Below are the code and all the weights of a small trained network. Each question names an input and a class and asks about switching units off, where a switched-off unit gives its printed mean instead of its output.

import numpy as np


def w(rows, s, z=0):
    codes = np.array(rows[::2]) - 128.0
    scale = np.full(codes.shape[1], s)
    scale[-1] = z or s
    return codes * scale


def f(y):
    return y / 2 * (1 + np.tanh(0.7978845608 * (y + 0.044715 * y**3)))


def log_softmax(a):
    a = a - a.max(-1, keepdims=True)
    return a - np.log(np.exp(a).sum(-1, keepdims=True))


def net(x, mask):
    res = np.array(x, float).reshape(1, 7) / 4 @ E
    y = f(res @ A[0][:, :-1].T + A[0][:, -1])
    res = res + np.where(mask, y, B[0][:, -1]) @ B[0][:, :-1]
    return log_softmax(res[-1] @ U[:, :-1].T + U[:, -1])


A, B = {}, {}
E = w([
[130,134,128,129,135,125,128,126,125],'x0',
[95,17,130,154,217,144,96,24,156],'x1',
[123,124,130,123,122,128,129,128,133],'x2',
[125,180,180,173,98,217,192,42,159],'x3',
[156,164,105,57,213,244,85,194,220],'x4',
[72,146,77,109,78,213,54,87,18],'x5',
[125,128,131,128,124,130,126,130,131],'x6',
],0.011)
A[0] = w([
[93,33,143,125,200,138,93,40,145,71],'neuron 0',
[111,88,142,184,67,9,176,79,52,95],'neuron 1',
[140,90,61,85,164,69,95,176,99,34],'neuron 2',
[153,134,134,147,74,71,145,73,71,55],'neuron 3',
[137,184,181,194,67,255,211,18,171,37],'neuron 4',
[187,120,169,165,176,17,208,164,243,2],'neuron 5',
[180,177,88,33,216,227,83,166,205,54],'neuron 6',
[112,85,137,119,164,127,109,68,145,63],'neuron 7',
[132,89,84,113,136,68,96,155,131,59],'neuron 8',
[63,165,51,116,75,211,7,82,15,8],'neuron 9',
[123,251,127,94,59,110,160,194,105,61],'neuron 10',
[100,34,90,140,176,139,95,48,152,54],'neuron 11',
[95,140,111,117,123,140,180,106,143,39],'neuron 12',
[166,246,116,82,35,108,161,207,97,89],'neuron 13',
[133,45,76,89,112,79,40,180,95,97],'neuron 14',
],0.0093,0.0045)
B[0] = w([
[193,55,102,182,85,124,116,226,50,206],'neuron 0',
[36,183,39,100,58,225,24,97,209,244],'neuron 1',
[97,217,174,126,161,61,138,130,78,177],'neuron 2',
[108,146,114,99,119,191,80,163,167,185],'neuron 3',
[75,223,216,115,198,2,120,174,84,233],'neuron 4',
[170,83,105,27,188,173,218,34,156,243],'neuron 5',
[26,171,70,133,33,193,39,83,173,252],'neuron 6',
[181,109,96,168,98,115,131,161,91,163],'neuron 7',
[141,176,214,123,185,94,114,141,120,162],'neuron 8',
[203,77,139,14,201,165,238,28,193,226],'neuron 9',
[204,52,132,186,101,117,107,172,88,191],'neuron 10',
[158,60,131,231,97,112,128,183,115,195],'neuron 11',
[156,139,118,90,132,86,107,136,115,131],'neuron 12',
[165,34,100,235,119,114,131,178,80,207],'neuron 13',
[85,212,217,113,176,42,150,149,123,190],'neuron 14',
],0.0086,0.018)
U = w([
[55,150,59,120,84,219,22,117,184,132],'0',
[175,17,100,215,115,134,125,170,82,249],'1',
[165,69,111,34,168,176,254,64,169,31],'2',
[88,222,204,123,168,48,125,155,94,101],'3',
],0.0091,0.0014)

Each question gives the input, the list of numbers given to net, and the class t.
The units are the neurons (one row each of A and B). Each row of codes is followed by its name. A weight is (code - 128) times the scale printed after its matrix; where a second scale follows, it is the last column's (A, B and U).
mask holds one flag per neuron, in row order. A switched-off neuron (its flag False) gives its mean, the last column of its row in B, instead of its output. The means were averaged over made-up inputs and are rounded, as every weight is.
A unit's drop is (log p(t) with every unit on - log p(t) with that unit switched off) / (log p(t) with every unit on - log p(t) with every unit switched off).
The circuit of an input: a set's keep is (log p(t) with only the set's units on - log p(t) with every unit switched off) / (log p(t) with every unit on - log p(t) with every unit switched off). Starting from the 12 units with the biggest drops (on a tie, the unit counted first), units are removed one at a time, each time the one whose removal leaves the highest keep (on an exact tie, the one counted first), for as long as the keep stays at least 0.8.
circuit, biggest first: the units of the circuit, biggest drop first
most important unit: the unit with the biggest drop
k most important neurons: the k neurons with the biggest drops, biggest first
drop when u is switched off: that unit's drop, to one decimal
input [7,-3,-2,0,5,8,-3], class 2: circuit, biggest first -> neuron 9
input [7,8,-7,4,-6,-2,-8], class 1: 3 most important neurons -> neuron 0; neuron 6; neuron 11
input [6,-8,3,-6,-6,-5,-7], class 1: 2 most important neurons -> neuron 13; neuron 10
input [5,8,0,8,8,-7,8], class 0: 4 most important neurons -> neuron 6; neuron 13; neuron 9; neuron 10
input [-8,0,-7,2,1,2,3], class 2: 2 most important neurons -> neuron 1; neuron 6
input [1,7,0,7,-3,-1,-6], class 1: 2 most important neurons -> neuron 0; neuron 11
input [8,-2,7,-6,-7,-2,-6], class 0: 2 most important neurons -> neuron 1; neuron 4
input [-7,0,-1,6,0,4,-2], class 3: 2 most important neurons -> neuron 4; neuron 5
input [-3,-4,2,1,-6,7,-5], class 2: 2 most important neurons -> neuron 9; neuron 6
input [0,-5,-1,0,-4,3,-6], class 1: 2 most important neurons -> neuron 13; neuron 6
input [-7,4,2,5,-2,-1,0], class 3: 3 most important neurons -> neuron 4; neuron 13; neuron 10
input [0,-6,0,1,-5,-5,2], class 1: 4 most important neurons -> neuron 13; neuron 6; neuron 10; neuron 9
input [8,-6,-1,2,-1,5,-4], class 1: 3 most important neurons -> neuron 13; neuron 10; neuron 5
input [-3,1,8,0,8,-8,-7], class 0: 2 most important neurons -> neuron 6; neuron 9
input [-8,-4,-1,-4,-1,-8,3], class 2: most important unit -> neuron 5
input [-2,3,4,4,0,0,8], class 3: 2 most important neurons -> neuron 4; neuron 13
input [-8,1,-8,-6,-8,0,-4], class 0: drop when neuron 1 is switched off -> 4.2
input [-8,-4,5,-4,0,-5,6], class 2: drop when neuron 4 is switched off -> 0.8
input [-5,-5,2,-5,1,-8,8], class 2: drop when neuron 5 is switched off -> 4.3
input [-2,-7,2,-4,-7,-2,-8], class 0: drop when neuron 1 is switched off -> 4.3
input [-6,-2,-5,-8,-5,1,-3], class 3: most important unit -> neuron 14
